Below are the code and all the weights of a small trained network. Each question names an input and a target symbol and asks about switching units off, where a switched-off unit gives its printed mean instead of its output.

import numpy as np


def w(rows, s, z=0):
    codes = np.array(rows[::2]) - 128.0
    scale = np.full(codes.shape[1], s)
    scale[-1] = z or s
    return codes * scale


def f(y):
    return np.maximum(y, 0)


def softmax(a):
    e = np.exp(a - a.max(-1, keepdims=True))
    return e / e.sum(-1, keepdims=True)


def log_softmax(a):
    a = a - a.max(-1, keepdims=True)
    return a - np.log(np.exp(a).sum(-1, keepdims=True))


def net(x, mask):
    ids = ['ΓΛαεζηθμξπσφω'.index(c) for c in x.split()]
    T = len(ids)
    res = E[ids] + P[:T]
    u = 0
    for l in range(3):
        r = res
        for j in range(3):
            rows = slice(4 * j, 4 * j + 4)
            q, k, v = (r @ M[l][rows].T for M in (Q, K, V))
            z = softmax(np.where(np.tri(T) > 0, q @ k.T / 4**0.5, -1e9)) @ v
            o = O[l][rows]
            res = res + np.where(mask[u + j], z, o[:, -1]) @ o[:, :-1]
        u += 3
        y = f(res @ A[l][:, :-1].T + A[l][:, -1])
        res = res + np.where(mask[u : u + 8], y, B[l][:, -1]) @ B[l][:, :-1]
        u += 8
    return log_softmax(res[-1] @ U[:, :-1].T + U[:, -1])


Q, K, V, O, A, B = {}, {}, {}, {}, {}, {}
E = w([
[247,222,222,227],'Γ',
[201,139,33,90],'Λ',
[191,163,137,144],'α',
[137,132,166,230],'ε',
[155,48,63,122],'ζ',
[99,57,67,204],'η',
[215,172,141,74],'θ',
[47,76,107,115],'μ',
[33,141,182,88],'ξ',
[176,131,109,159],'π',
[88,129,116,141],'σ',
[110,201,153,241],'φ',
[236,194,127,107],'ω',
],0.013)
P = w([
[95,69,76,143],'0',
[25,120,6,114],'1',
[116,57,179,196],'2',
[80,153,63,88],'3',
[138,37,216,220],'4',
[104,140,94,58],'5',
[148,17,205,254],'6',
],0.0089)
Q[0] = w([
[180,84,14,69],'L0H0',
[96,81,173,177],'L0H0',
[154,125,213,174],'L0H0',
[124,114,25,117],'L0H0',
[200,33,127,114],'L0H1',
[231,249,188,192],'L0H1',
[254,130,151,75],'L0H1',
[177,41,238,148],'L0H1',
[91,199,137,225],'L0H2',
[208,130,167,125],'L0H2',
[134,129,139,111],'L0H2',
[206,169,101,138],'L0H2',
],0.0095)
K[0] = w([
[80,74,74,92],'L0H0',
[172,105,165,171],'L0H0',
[213,171,148,129],'L0H0',
[53,71,143,134],'L0H0',
[206,112,102,131],'L0H1',
[175,190,222,119],'L0H1',
[231,255,167,40],'L0H1',
[197,105,199,217],'L0H1',
[179,62,132,247],'L0H2',
[160,145,153,158],'L0H2',
[135,140,134,103],'L0H2',
[179,125,150,166],'L0H2',
],0.0095)
V[0] = w([
[52,155,123,178],'L0H0',
[60,98,136,155],'L0H0',
[214,186,169,164],'L0H0',
[161,38,96,129],'L0H0',
[114,185,151,97],'L0H1',
[255,169,107,171],'L0H1',
[106,48,93,86],'L0H1',
[84,97,155,82],'L0H1',
[175,119,99,112],'L0H2',
[167,163,252,110],'L0H2',
[175,228,110,140],'L0H2',
[143,39,54,155],'L0H2',
],0.0076)
O[0] = w([
[154,122,61,98,206],'L0H0',
[157,130,132,216,176],'L0H0',
[94,60,97,219,167],'L0H0',
[62,96,149,59,166],'L0H0',
[133,236,69,136,31],'L0H1',
[162,128,239,254,194],'L0H1',
[180,108,196,97,113],'L0H1',
[113,150,131,87,54],'L0H1',
[96,117,117,95,113],'L0H2',
[113,193,63,146,10],'L0H2',
[124,85,50,58,99],'L0H2',
[126,179,116,130,253],'L0H2',
],0.0042,0.0025)
A[0] = w([
[89,161,150,73,51],'L0N0',
[61,110,185,79,139],'L0N1',
[92,182,85,184,172],'L0N2',
[187,94,97,104,253],'L0N3',
[178,147,170,171,67],'L0N4',
[215,152,171,125,115],'L0N5',
[153,251,107,89,113],'L0N6',
[101,33,79,90,156],'L0N7',
],0.011,0.0051)
B[0] = w([
[165,134,79,210,153],'L0N0',
[100,166,128,200,203],'L0N1',
[130,177,178,42,229],'L0N2',
[164,118,255,155,242],'L0N3',
[82,188,127,168,229],'L0N4',
[144,176,201,120,201],'L0N5',
[58,79,149,139,183],'L0N6',
[107,147,157,100,253],'L0N7',
],0.0081,0.0057)
Q[1] = w([
[130,144,111,154],'L1H0',
[148,128,115,75],'L1H0',
[197,134,135,81],'L1H0',
[125,186,180,92],'L1H0',
[172,74,10,129],'L1H1',
[179,140,93,120],'L1H1',
[200,126,105,137],'L1H1',
[158,84,128,145],'L1H1',
[174,92,124,90],'L1H2',
[158,116,148,129],'L1H2',
[129,148,194,186],'L1H2',
[82,105,141,70],'L1H2',
],0.011)
K[1] = w([
[140,192,115,93],'L1H0',
[85,153,173,141],'L1H0',
[152,140,130,176],'L1H0',
[150,92,182,242],'L1H0',
[168,196,26,1],'L1H1',
[202,233,146,67],'L1H1',
[167,87,51,122],'L1H1',
[146,138,80,130],'L1H1',
[96,129,88,117],'L1H2',
[183,141,115,100],'L1H2',
[85,158,160,141],'L1H2',
[118,74,125,124],'L1H2',
],0.011)
V[1] = w([
[103,158,97,124],'L1H0',
[140,119,181,137],'L1H0',
[97,135,127,142],'L1H0',
[153,178,159,185],'L1H0',
[33,58,136,190],'L1H1',
[120,108,56,165],'L1H1',
[191,90,102,105],'L1H1',
[157,142,105,99],'L1H1',
[127,199,149,123],'L1H2',
[44,113,166,128],'L1H2',
[129,204,168,174],'L1H2',
[84,4,118,128],'L1H2',
],0.011)
O[1] = w([
[173,129,108,47,101],'L1H0',
[75,97,122,154,189],'L1H0',
[214,90,103,119,139],'L1H0',
[77,101,63,170,202],'L1H0',
[205,74,2,125,216],'L1H1',
[170,183,116,158,66],'L1H1',
[84,196,188,184,50],'L1H1',
[86,216,196,157,60],'L1H1',
[25,74,71,108,191],'L1H2',
[125,33,24,94,178],'L1H2',
[144,38,87,197,255],'L1H2',
[226,146,125,76,50],'L1H2',
],0.0058,0.013)
A[1] = w([
[141,72,125,101,132],'L1N0',
[101,77,114,115,52],'L1N1',
[76,116,121,156,8],'L1N2',
[82,189,159,153,3],'L1N3',
[230,130,191,90,187],'L1N4',
[117,127,159,111,138],'L1N5',
[254,14,143,182,119],'L1N6',
[117,108,140,185,113],'L1N7',
],0.0097,0.0048)
B[1] = w([
[63,111,111,155,181],'L1N0',
[64,115,167,51,188],'L1N1',
[145,150,173,61,167],'L1N2',
[70,172,103,178,130],'L1N3',
[254,137,142,165,135],'L1N4',
[74,110,140,115,131],'L1N5',
[114,72,167,139,250],'L1N6',
[211,123,128,142,185],'L1N7',
],0.0081,0.023)
Q[2] = w([
[171,82,212,93],'L2H0',
[159,89,72,100],'L2H0',
[255,243,106,102],'L2H0',
[100,62,34,187],'L2H0',
[105,91,196,63],'L2H1',
[110,193,156,182],'L2H1',
[66,22,152,126],'L2H1',
[31,161,120,137],'L2H1',
[167,145,241,189],'L2H2',
[141,180,26,230],'L2H2',
[59,47,72,66],'L2H2',
[87,53,137,156],'L2H2',
],0.0066)
K[2] = w([
[155,136,188,136],'L2H0',
[190,83,116,31],'L2H0',
[124,207,78,89],'L2H0',
[127,23,110,154],'L2H0',
[93,136,107,195],'L2H1',
[184,174,175,125],'L2H1',
[135,130,134,180],'L2H1',
[162,107,175,130],'L2H1',
[166,169,150,117],'L2H2',
[160,152,170,2],'L2H2',
[89,81,155,148],'L2H2',
[140,117,135,155],'L2H2',
],0.011)
V[2] = w([
[89,40,89,118],'L2H0',
[144,188,41,156],'L2H0',
[224,97,108,229],'L2H0',
[70,130,49,205],'L2H0',
[60,56,79,133],'L2H1',
[160,77,162,42],'L2H1',
[158,89,23,159],'L2H1',
[104,184,85,158],'L2H1',
[143,90,254,99],'L2H2',
[142,153,124,221],'L2H2',
[135,116,139,251],'L2H2',
[157,146,200,165],'L2H2',
],0.0077)
O[2] = w([
[232,191,160,96,254],'L2H0',
[158,99,29,140,30],'L2H0',
[126,213,54,221,178],'L2H0',
[131,144,43,25,156],'L2H0',
[116,109,161,147,232],'L2H1',
[152,159,126,1,148],'L2H1',
[162,51,77,180,164],'L2H1',
[67,41,114,154,74],'L2H1',
[124,251,155,87,187],'L2H2',
[96,122,86,241,124],'L2H2',
[29,188,53,231,192],'L2H2',
[114,156,116,120,121],'L2H2',
],0.0057,0.028)
A[2] = w([
[139,66,218,201,116],'L2N0',
[63,149,125,141,40],'L2N1',
[216,56,118,110,2],'L2N2',
[73,73,53,113,194],'L2N3',
[134,127,251,153,252],'L2N4',
[181,158,158,130,199],'L2N5',
[176,108,53,116,150],'L2N6',
[121,97,99,65,104],'L2N7',
],0.011,0.0061)
B[2] = w([
[193,165,255,72,230],'L2N0',
[87,29,102,98,162],'L2N1',
[102,44,59,185,176],'L2N2',
[184,119,200,233,165],'L2N3',
[68,133,13,84,255],'L2N4',
[204,228,77,78,171],'L2N5',
[216,152,164,220,143],'L2N6',
[99,100,195,149,160],'L2N7',
],0.0065,0.023)
U = w([
[92,29,17,184,2],'Γ',
[79,160,136,92,115],'Λ',
[99,108,55,135,197],'α',
[204,111,2,184,128],'ε',
[147,203,111,94,36],'ζ',
[223,190,81,136,87],'η',
[58,88,61,85,143],'θ',
[245,136,143,93,166],'μ',
[234,113,167,152,125],'ξ',
[139,171,64,152,200],'π',
[188,163,207,84,94],'σ',
[98,84,233,172,91],'φ',
[37,121,136,151,8],'ω',
],0.0084,0.007)

Each question gives the input, a string of symbols that net reads in full, and the target symbol t.
The units are the heads (4 rows each of Q, K, V and O) and the neurons (one row each of A and B). Each row of codes is followed by its name. A weight is (code - 128) times the scale printed after its matrix; where a second scale follows, it is the last column's (O, A, B and U).
mask holds one flag per unit, layer by layer, with each layer's heads first. A switched-off unit (its flag False) gives its mean, the last column of its rows in O or B, instead of its output. The means were averaged over made-up inputs and are rounded, as every weight is.
A unit's drop is (log p(t) with every unit on - log p(t) with that unit switched off) / (log p(t) with every unit on - log p(t) with every unit switched off).
The circuit of an input: a set's keep is (log p(t) with only the set's units on - log p(t) with every unit switched off) / (log p(t) with every unit on - log p(t) with every unit switched off). Starting from the 12 units with the biggest drops (on a tie, the unit counted first), units are removed one at a time, each time the one whose removal leaves the highest keep (on an exact tie, the one counted first), for as long as the keep stays at least 0.8.
circuit, biggest first: the units of the circuit, biggest drop first
k most important neurons: the k neurons with the biggest drops, biggest first
heads that matter: for each layer, one digit per head in row order, 1 if its drop is at least 0.15 and else 0, layers parted by /
input θ σ η, target μ: heads that matter	000 / 010 / 000
input ζ σ μ μ Γ μ α, target φ: circuit, biggest first	(L1H2 L2N0 L0N4)
input α φ ε Γ, target ε: circuit, biggest first	(L2H0 L1H1 L2N0)
input μ Γ ε ξ θ Γ ω, target φ: heads that matter	010 / 001 / 001
input ξ π Λ σ α Γ θ, target φ: circuit, biggest first	(L0H1 L1H2)
input μ φ Γ θ μ μ, target μ: circuit, biggest first	(L1H1 L2H0 L2N4)
input ω μ σ μ, target σ: heads that matter	010 / 010 / 001
input α μ Γ μ θ π, target θ: 2 most important neurons	(L0N2 L1N2)
input μ σ ω ε μ, target θ: circuit, biggest first	(L0H1 L1N1 L2H0 L2N4)
input ζ θ α φ μ ε, target μ: circuit, biggest first	(L1H1 L2H0 L2H2)
input η η π θ θ ζ ε, target ξ: 3 most important neurons	(L1N6 L2N0 L0N3)
input μ Λ Γ ε, target Γ: circuit, biggest first	(L1H2 L2H2 L0N4)
input μ θ φ φ, target φ: heads that matter	111 / 001 / 111
input ω θ θ φ, target θ: heads that matter	000 / 010 / 100
input μ α ζ θ α, target σ: heads that matter	011 / 000 / 100
input ε Γ θ, target φ: 3 most important neurons	(L2N0 L2N5 L0N7)
input θ σ σ α α φ ζ, target σ: 2 most important neurons	(L2N0 L1N6)
input ε Γ φ π ζ θ, target ζ: 4 most important neurons	(L1N6 L0N2 L2N4 L0N3)
input μ θ ζ θ σ, target σ: 2 most important neurons	(L2N0 L0N3)
input η Λ μ ε, target μ: circuit, biggest first	(L2H2 L0H1 L1H2)
input μ ε μ θ Γ φ ω, target φ: 2 most important neurons	(L2N0 L2N5)
input θ α Γ μ, target Γ: 2 most important neurons	(L2N0 L0N3)
input Γ α Γ ω Λ, target φ: 2 most important neurons	(L2N0 L0N3)
input π μ Γ ω θ ε, target θ: 4 most important neurons	(L1N2 L0N2 L1N1 L0N5)
input μ Λ ω φ μ μ, target μ: 2 most important neurons	(L0N1 L0N2)
input Γ μ π, target φ: 3 most important neurons	(L2N5 L2N0 L0N6)
input Γ ζ Γ Λ, target Γ: 3 most important neurons	(L0N3 L2N0 L1N7)
input φ α φ μ, target φ: 3 most important neurons	(L0N2 L2N4 L2N3)
input μ θ ξ μ θ μ μ, target θ: heads that matter	110 / 010 / 101
